Each row has a class, written after it.
[-18   1  -7   9   9  29  33 -15 -18   2  32  14   4  -3 -17 -26  12  16
  -6   7  -9  -6  11  -1  13  -4   1   5   9 -18 -36  23 -11 -13 -19   1
   5 -10 -13   3 -11 -10  -1] : <183>
[ 34 -39 -27  22 -22 -44 -28  44  28 -37 -82  56  13  -5  27 -10  30  -7
  10   8   8  23 -42  -5 -11  17  12   5 -48   3  49  -8  -2 -11 -29 -17
 -20   1  14 -10  17 -14   1] : <100>
[ 36 -32 -39   5 -13 -33  22   4 -31  -4  10  79   3 -28  18  -7  -3  -8
  -4   0  29  18   3 -20  -2   9  14  11 -24 -27   9  -5   1  38 -16  -3
 -10 -42  24  10  -7   7  16] : <100>
[  1  24  35 -19  -5  -6 -54  25  32 -10 -50 -70  13  30   7  31 -31 -35
  24 -10  -5   5  -2  29  -2   6  -6 -15  23  48  27 -31  19  -6  43   8
   0  46   9  -7  16   1  -3] : <176>
[  8  48  24 -33  10  15 -39   2 -11   0   6 -58   0  23   8  24 -69 -50
  12 -15   4 -20  26  34   9  -6  -1 -26  47  42   3 -40  35  21  73  11
  17  11  18   3   8  13   3] : <57>
[-13  31  22  -9   0   5 -33  19  22 -20 -24 -67   4  28  -3  22 -28 -22
  17  -2 -11  -9   7  14   4   1   4 -19  30  40   9  -7   5  -9  38  -2
   7  34  -2  -6  39   2  -1] : <69>
[-23  -4   0   3  16  11  26 -16  -5   5  18   3  -6   0 -23 -17  31  25
  -9  15 -20  -9   7  -3  15  -6  -5  -2   0 -14 -21  24  -8 -32 -21   1
  -3   4 -18   6 -11 -11  -7] : <135>
[  3 -17 -21  12   1  -4  25  -4 -15   2  10  35   6 -20   1 -15  24  19
 -11  21  -2  17  -3 -18   6  -8   0  14 -18 -20  -6  12  -9  -1 -36  -1
 -11 -10  -9   0  -2 -11   7] : <196>
[  1  10   5 -19  14  -2 -57  19  19 -18 -23 -27   7   6  11  -9 -44 -43
  12 -13  14 -12   7  23  -2  19 -10  -1  19  27  27 -42  11  32  41  13
  -4  16  29 -14  15  12  10] : <183>
[ 20 -44 -53  14  -2 -22   1  10  -4 -18 -20  79  11 -35  15 -31  18  -2
  -3   5  27  21 -15 -15   0  19   6  28 -37 -31  25 -11  -7  30 -27   4
 -14 -31  25  -7  -3  -7  19] : <183>
[ 35 -50 -42   1 -14 -31 -12  13  -8 -33 -16  58   6 -25  21  -9   5  -7
 -12 -12  33  25 -12 -13  -8  22  17  20 -40 -25  44 -15   0  48 -10  -3
  -4 -32  33  -1   3   0  17] : <30>
[ -1 -15 -24   9   1  18  36 -13 -28   1  27  44   2 -18  -6 -27  15  17
  -6   5   9   2  10 -12  10   2   2  15 -10 -28 -21  16 -12   9 -22   0
   2 -26   1   4 -16 -10   9] : <183>
[-14  -4  -4   9  11  16  34 -23 -26  18  44  16  -3 -11 -18 -17  23  20
  -5   6  -9  -6  11 -17  -2  -9  -2   6  -3 -22 -25  27   1  -8 -34   0
   4 -15  -6  14 -17  -6   2] : <92>
[  3  -8   3  23 -13   2  15  18   7 -11 -23  23   6   6  -2  -1  31  22
  -2  17 -17   4 -22  -9  -2  -3   9  -5 -16  -4  -5  19  -7 -44 -33 -15
 -13   4 -15  -2  -4 -14 -12] : <100>
[  2   0   2  -6   5  -7 -64  29  39 -11 -66 -41   7  13  10  13  -6 -33
  24  -6  -4  -5 -16  15 -16   6 -10  -8  -5  35  46 -15  17 -11   7   0
  -9  40  17 -14  13  -8   2] : <92>
[-11  24   9 -29  20  15  12 -28 -29  24  58 -28 -12   4 -14   7 -40 -17
   1  -6  10 -17  48   8  14  -6  -8 -12  36  12 -21 -10  11  24  45  16
   7  -5   7  13 -18  13   6] : <135>
[-22  36  23 -22  25  30  -4 -16 -18  28  48 -53  -7   9 -14  13 -38 -22
   4  -9  -6 -21  37   4  -4 -14  -9 -12  43  18 -25   3  16   7  30  14
  11  13   4   3 -20  10   2] : <92>
[ 28 -61 -53  23 -20 -20  27   6 -13 -33 -12  93   6 -28   7 -26  51  30
 -20   0  22  30 -28 -24  -5  12  24  24 -63 -47  23  22 -10  13 -56 -15
  -1 -45  11   7  -5 -17   4] : <30>
[ 30 -28 -14  -5 -11 -18  -9   2 -15   0  13  40   6 -17  23  18 -34 -33
  -3  -7  34  16  14 -11   2  25   9  11  -6 -10  24 -41  14  65   9  10
  -3 -32  35   5  -3  17  18] : <142>
[  7 -27   2  11 -14   2 -21  16  20 -36 -38   5   7   2   7  -7  26  20
  -6  -3  -7  14 -20   1  -9  14   9   2 -22  -4  28   8  -6  -8 -20 -10
  -1   6   5  -6  11 -13  -5] : <30>
[-19  31  48 -10   4  48  26 -24 -21  18  62 -42   0  22 -15  28 -33   0
  -7  -1 -16 -18  39   4  16  -3   2 -18  47   8 -48   6   6  -5  20   3
  13   4 -13  13 -15   8 -10] : <142>
[ 20 -18  -6  -8  -4  -8   7  -4 -20   4  27  35   2 -17  17  12 -26 -17
 -12 -10  22   7  16 -13   6  21  10  10   3 -11   2 -25   8  52   1   8
   2 -32  21   4  -7  16   9] : <142>
[-46  37  38  -3  26  59  29 -29 -15  31  56 -56  -4  14 -36   2   7  26
  -1   8 -43 -28  29   3   5 -24 -10 -18  34   2 -54  44   0 -48  -9   2
   9  28 -30  11 -15  -6 -11] : <92>
[ 48 -54 -86   6  -2 -52   8   5 -31 -12  -1 114   7 -50  27 -42  -9 -29
  -1  -9  63  28  -5 -17  -3  30  15  33 -51 -36  41 -36   4  82 -14   7
  -9 -67  46   5 -11   6  36] : <183>
[  8 -11  -1  25  -5   5  -9  21  24 -28 -66  18  11   9   0 -11  52  28
   0  15 -19   7 -54   6  -1  -5   3   2 -34  -2  17   9   4 -56 -45 -18
  -3  12  -9  -7  16 -27 -17] : <57>
[-17  36  24 -29  20  27 -51  12  15  -2  -3 -67   6  17  -1   6 -58 -38
  17 -13  -3 -21  27  31   4   6 -13 -17  47  40   6 -31  13  15  59  14
   3  32  15 -11   8  10   7] : <183>
[ 16 -40 -34  29  -6 -16  38   3 -12 -12 -14  75   7 -29   6 -30  59  39
 -14  26   1  30 -22 -26   2  -6   4  24 -50 -34   1  28 -16 -12 -65 -13
 -14 -21  -8   2   0 -23   2] : <196>
[  9  14   1  -9   0  11  21  -8 -33  17  45   7  -5   0   1   2 -28 -12
   1  -4   4 -10  29  -3   3  -8   8 -15  24   0 -28   5   7  17  19   7
   1 -16   0  14 -12  13   0] : <100>
[ 35 -16 -36  -8  -6 -55 -37  27  10 -29 -41  26   9 -12  25   6 -37 -44
  15 -12  42  19  -7   0  -8  25  16   8 -21  15  58 -42  16  61  29   2
  -4 -17  41  -7  40  17  24] : <69>
[-15   0  28   3  -5  23 -26  16  27 -39 -33 -44   8  24 -10   6  19  16
  -4  -1 -29  -1  -8  13   0   4   2 -12   0  13  11  16  -2 -40  -5 -13
   1  37  -9  -3  12 -19 -14] : <30>
[  0 -24  -7  40  -6  18  58 -10 -14 -16  -4  58   6  -7 -16 -37  82  64
 -22  27 -29   9 -35 -15  12 -16  16  14 -34 -44 -36  44 -13 -65 -74 -18
   7 -25 -28   7   0 -34 -20] : <57>
[-19  21  59   6 -11  40 -21  17  31 -17 -23 -63  10  38  -9  30   1   4
   1   8 -36 -10  -8  13   8   5  -1 -21  25  27 -12   5   0 -53  -6 -12
   2  45 -19  -5  15 -15 -25] : <142>
[ -9  -2  -5   8   5  -5  30 -14 -16  -4  30  15  -1  -4 -13  -8  -7   7
  -6   6   4   1  14 -11   8   0  13   8   3 -14 -17   6   2  15   0   2
   5 -16   1   6  23   8   6] : <69>
[-41  47  60 -11  14  41 -34   5  29  -3  -8 -96   1  40 -23  11  -8  -9
  13   1 -45 -24  11  20  -7 -13 -17 -22  44  43 -18  13  10 -54  12  -1
   7  60 -14  -4   7 -12 -19] : <92>
[  0 -19 -15   2   8 -12   9  -6  -6  -5   3  20  -3  -4  -6 -19  22   5
  -8   7   6   2   3  -7   9   5  -1   4 -11 -11   1   1  -6   0  -7   5
   0 -11   2   4  -9  -8   1] : <135>
[-19   1  12   2  10   4   3  -4   9  -9  -5  -8  -3  10 -18 -15  28  18
  -4  11 -20  -2   2   0   9  -2  -7  -2   6   0 -10  16  -6 -33 -13  -2
  -3  16  -9   0  -3 -15 -12] : <135>
[-16  23  24  -2   7  11 -26  20  31 -14 -38 -47   9  15   1   1   8   6
   5  12 -32   1 -11  14   0 -11  -9 -13  12  35  -1   9   0 -39 -10  -2
  -8  44 -20 -12  22 -14 -17] : <196>
[-29  19  15 -10  20  22  11 -17  -5  12  28 -34  -9  12 -24  -3   0   4
   1   7 -16 -16  27   9  15 -11  -9 -13  24  12 -24  16   1 -25  17   7
   3  15 -13   8 -10  -6  -9] : <135>
[-32  31  68   2  -3  54   9  -8   6   3  26 -62   2  37 -19  24 -13   7
  -4   5 -35 -17  21  13  12  -4  -3 -22  42  17 -42  10   3 -40   6  -4
  11  31 -26   6   2  -6 -23] : <142>
[-53  17  37  31   6  42  43  -5  17  -9   2 -41   2  24 -41  -6  57  63
  -5  29 -60 -11  -9  -5  15 -19   4 -11  11  -3 -48  61 -21 -93 -43 -20
   2  35 -54  -1  23 -25 -21] : <69>
[ -6 -15  -6   1  10 -19 -22  10  27 -21 -35   2  -2   1  -2 -20  25   1
   0   7  -6  -1 -12   4   5   7  -7   2 -10   9  19  -6   1 -16  -5   4
 -12  13   0  -6  16 -10 -11] : <135>
[ 15 -35 -17  13 -11 -13  38 -11 -15   4  10  60   8 -20  -4 -21  35  22
  -9   7   7  24 -13 -17   2   1  13  21 -29 -40  -9   8  -4   9 -36   6
  -5 -25   3   6  -3  -3   7] : <176>
[  7 -20  -2  11  -5 -15  14   2   1  -3 -12  22  10  -3  -1  -9  29  13
  -1   6   0  19 -14  -7   2   2   6  12 -18 -15   1   5  -1  -5 -19   3
  -4  -4  -1   3   1  -5   3] : <176>
[  8 -52 -36  31   2  -7  58 -19 -29   3  26  89  -1 -33 -11 -42  69  40
 -20  14   0  15 -15 -40  -7  -5   8  35 -51 -65 -19  38 -14  -6 -83  -6
  -2 -38   1  10 -18 -17   4] : <92>
[  3  10   1  -9   3 -23 -42  28  30 -24 -44 -33   3  13  11  15 -29 -30
  14  -8   6  -3  -8  11  -4  12   5  -7   8  38  32 -24  12  15  30   2
  -1  21  13 -15  41  11   3] : <69>
[  7  18  15  -5  -2  -7 -38  31  27 -16 -41 -17   3  19  12   6 -20 -21
  13  -3 -10 -10  -9  18  -6   3   1 -20  10  38  16 -11  12 -15  21  -4
 -10  25  -2 -10  12   4 -14] : <100>
[-15   8   9  -7   2  26   1   0  -2 -12  17 -26  -1  11  -9   5  -2  11
 -11 -10 -12  -6   9   6   3  -3   7  -9  12   8 -10  21   1 -10   6  -3
  12   8 -12   3  -5  -5  -9] : <30>
[  3  37  38 -36  10  -6 -71  20  28   0 -38 -88   7  33  10  32 -63 -60
  28 -23   4 -10  15  41  -4   6 -10 -27  43  62  32 -45  30  21  80  16
   1  47  19  -8  14  21   7] : <176>
[-20  -2  30  20  -3  34  36 -11  -6   1  30  -2   3  14 -15   6  27  28
 -14  15 -27  -5   7 -10  17  -1   5  -5  10 -14 -41  26  -8 -35 -30  -8
   4   2 -28   9  -8 -12 -16] : <142>
[  6   2   8   8  -7   6  14  -1  -4  -6  -2  15   2   4   3  -6  -4   2
   3   5  -5   0   1   4  -2  -1   8  -9  -1   1 -14   4   5 -13  -7  -3
  -9  -3  -3   4   3  -1 -12] : <100>
[-25  42  32 -13  13  21   9 -16 -12   7  38 -58  -4  19 -16  15 -41  -4
   8  -3 -13 -15  36   7   8  -7   5 -16  46  22 -29   5   8   3  38   6
  12  14  -5   4  20  13   1] : <69>
[-33   6  27  26   6  34  20  -5  17  -6 -13 -24   4  15 -26 -14  59  43
  -2  18 -45  -3 -19  -6  -6 -15  -4   1  -8  -4 -28  48 -11 -80 -57 -14
   3  29 -30  -1   0 -34 -25] : <92>
[-15  26  25 -20   4  36 -18  -4  -3  -4  17 -65   1  18  -7  25 -29  -4
   4 -15 -13 -13  26  20   3  -1   2 -27  35  24  -4  10   7  -4  32   1
   7  24  -4   6  -2   3  -3] : <30>
[ 32 -12 -28  -5   6 -14  -3  -4 -25  -4   6  43   2 -20  14  -7 -15 -15
  -7  -2  27   7  -5  -3   4   3   8  13 -11 -15  16 -35  21  40  13  10
   2 -38  30   2  -2   7  10] : <57>
[  4   5  13  11  -3  11 -17  14  18 -28 -53  -7   7  13   2  -5  21   8
   3   9 -18   3 -30  16   2  -5   4  -3 -12  14  10  -3  12 -41  -9 -11
   4  14   0  -6  17 -23 -14] : <57>
[-28  12  30  23   0  40  52 -16 -13  11  34   0   0  10 -27  -9  33  48
  -9  21 -44 -10   3  -7   7 -20   7 -11  13 -18 -59  48 -14 -66 -38 -10
  -4   9 -40   7 -13 -14 -21] : <100>
[-19   0   9  -1   2  34  14 -12  -9  -7  23 -22  -1   6 -15   2  11  21
 -12  -3 -19  -9  16   5   6  -6   5 -12   9  -7 -16  30  -2 -18  -5  -4
   7   7 -16  10  -8  -6  -2] : <30>
[-34   9  20   3  10  25  27 -15   0   3  23 -18  -6  15 -32 -16  35  30
 -10  16 -35 -13  11  -4  13 -16  -7  -8  16  -7 -36  35 -12 -52 -21  -4
   2  22 -28   6  -9 -18 -11] : <135>
[-37  66  52 -27  23  59  -2 -16  -8  23  43 -98  -3  26 -20  22 -43  -3
  10   7 -37 -22  47  24  14 -29 -19 -30  63  43 -43  14  10 -25  44   9
   5  46 -25   6   0   2 -11] : <196>
[-16  33  32  -7   2  34  37 -18 -32  20  62 -29  -3  17 -16   9 -24   4
  -1   5 -20 -20  38   4  13 -15   5 -23  44   6 -57  19   2 -19  15   2
   6   1 -22  16 -12   5  -9] : <100>
[ 22 -59 -46  32  -8 -30  30  12  -4 -20 -33  94  10 -39  11 -38  77  47
 -16  28  -2  36 -33 -34   3   2   4  35 -66 -43  17  23 -19  -8 -83 -15
 -20 -26  -1  -3   7 -28   6] : <196>
[-27  18  33   5  10  15 -43  18  39  -9 -43 -60   7  25  -8   8   8  -7
  16   4 -28  -8 -15  15 -15  -5 -11 -13  13  32  11   8   8 -48  -6  -4
  -3  51  -7 -11  12 -14 -14] : <92>
[ 27 -50 -15  28 -25 -29 -17  37  34 -38 -67  56  18   0  21  -1  45   2
  -6  14   7  25 -45 -14  -3  26  13  16 -51 -10  40  -7  -5 -13 -52 -18
 -10  -6   8  -6  15 -18  -6] : <142>
[ 15 -13 -32 -23  14 -31 -31   4  -4   1  -3  17  -6 -13  11  -4 -31 -41
   4  -9  32   4  20   4   4  12  -5   6  -3   7  37 -36  15  51  40  16
  -6 -12  33  -2  -3  11  18] : <135>
[-18  35  35 -32  23  16 -39  -2  11   6   2 -73  -5  24  -9  10 -43 -26
  11  -8 -10 -19  30  27   5   1 -14 -24  45  39   0 -22  15   1  55  15
   5  35   8  -3   0   8  -5] : <135>
[ 28 -36 -39  27  -7 -19  13  11  -3 -24 -37  78   9 -20  11 -26  49  21
 -13  13  10  22 -48 -13   0   3  15  24 -52 -31  18  -3   2 -10 -49  -9
  -2 -34   9  -3   3 -21  -3] : <57>
[ -9   3  -4   0  -1  11 -21  17  15 -16 -21 -16  10   8   2  -8  -2 -16
   7   1  -3  -8   0  12   5   5  -4  -5   9  17   6  -3  -5 -11   7   0
   2  17  -2  -8   7 -11   7] : <183>
[-12  20  28   8  12  40  26 -21 -18   5  21 -13   0   8 -16 -10  16  34
  -9   9 -26 -11  -4   6   9 -17   4  -4  16  -9 -39  15   3 -36 -10  -3
  13  -2 -13   4  -4 -11 -16] : <57>
[-30  28  26  -5  12  32 -33  13  26 -13 -17 -62  11  21  -9  -2 -10  -7
  11   5 -24 -15   3  20   5   1  -9 -13  34  27  -6  -5  -4 -31  20   5
  -2  40 -10 -11  10  -9  -4] : <183>
[ 45 -45 -49   9 -16 -67 -50  48  28 -36 -77  51  13 -22  39   9 -19 -38
   7  -7  49  46 -38 -16 -21  36  16  25 -46   6  79 -53  10  66  -5   7
  -9 -18  55 -23  43   8  19] : <69>
[ 30  30   1 -39   6 -11 -46  15 -18  13   6 -27  -7   4  28  38 -99 -72
  22 -24  32 -11  39  21  -8   9  -1 -25  35  42  27 -53  34  71  85  19
  -2  -3  40  -1 -14  34  17] : <100>
[  0  -1 -26 -12  13   2   3  -4 -20   4  28  20   3 -15   3 -20 -25 -20
  -3  -9  17  -7  20   0   8   7   2   9  15  -5  -7 -14   3  38  15  13
   4 -21  14  -1  -8   8  17] : <183>
[ 23 -14 -23 -17  11 -19  -9   1 -21   9  11  26   3 -28  18  -5 -25 -18
  -2  -1  23  12  18  -7  -2   2  -6  10  -4  -3  17 -24   9  57   9  13
  -8 -20  29  -1  -3  14  20] : <196>
[ 49 -36 -51 -14 -10 -66 -34  29   4 -12 -44  53  11 -20  35  -1 -12 -49
   9 -18  47  29 -16  -2  -7  22   9  20 -33   3  57 -40  18  67  11  11
  -5 -25  41   1  10  13  22] : <176>
[ 25  -4  -9   2  -4 -10 -34  21  15 -26 -56  14   7   1  17  -1   1 -13
   7   3   6   9 -31  12  -3   3   6   3 -18   9  35 -26  18  -4   5  -4
  -4   1  20  -7  18  -8  -4] : <57>
[ 10  -6 -12  16  -2   9  33 -16 -24  -6   9  37   4  -9  -1 -17  25  23
  -8  12  -4   9  -6  -4  13  -9  10   7 -12 -23 -17   8   5 -15 -22  -6
   7 -25  -5  12   2 -16  -3] : <57>
[-37  39  51  -5  11  43 -57  25  46 -22 -47 -92   7  39 -12   4 -12 -11
  18   3 -37 -26  -3  36   1   1 -20 -24  37  51   5 -11   4 -49  28  -2
   0  63 -13 -18  14 -14 -12] : <183>
[ 36 -48 -59   3   4 -43  -7   1 -17   3  -5  79   1 -40  21 -21   5 -25
   0  -8  40  16  -5 -20 -18  12   7  24 -41 -29  41 -15  12  60 -21   7
  -7 -41  42   3  -9  10  26] : <92>
[ -44   27   55   27    3   53   49  -11    2   12   26  -39    1   31
  -35   -5   47   59   -8   25  -67  -22   -1   -5    8  -26    2  -24
   28    0  -73   59  -20 -100  -44  -14   -2   37  -60    3  -12  -21
  -31] : <100>
[ 32 -44 -42  -5 -14 -17  15  -4 -31 -21  18  58   2 -26  15  -9   5  -1
 -19 -16  33  18   3 -18  -2  15  20  16 -28 -33  14   0  -3  52 -14   1
   7 -44  23   9 -10   2  16] : <30>
[ 38 -11 -25  -2 -15 -30 -28  28   4 -17 -39  28   4  -4  26   7 -20 -34
  15  -5  21  10 -11   1  -9  13   8  -6 -19  12  39 -23  11  24  11  -4
 -17  -4  24  -1   5   6  10] : <100>
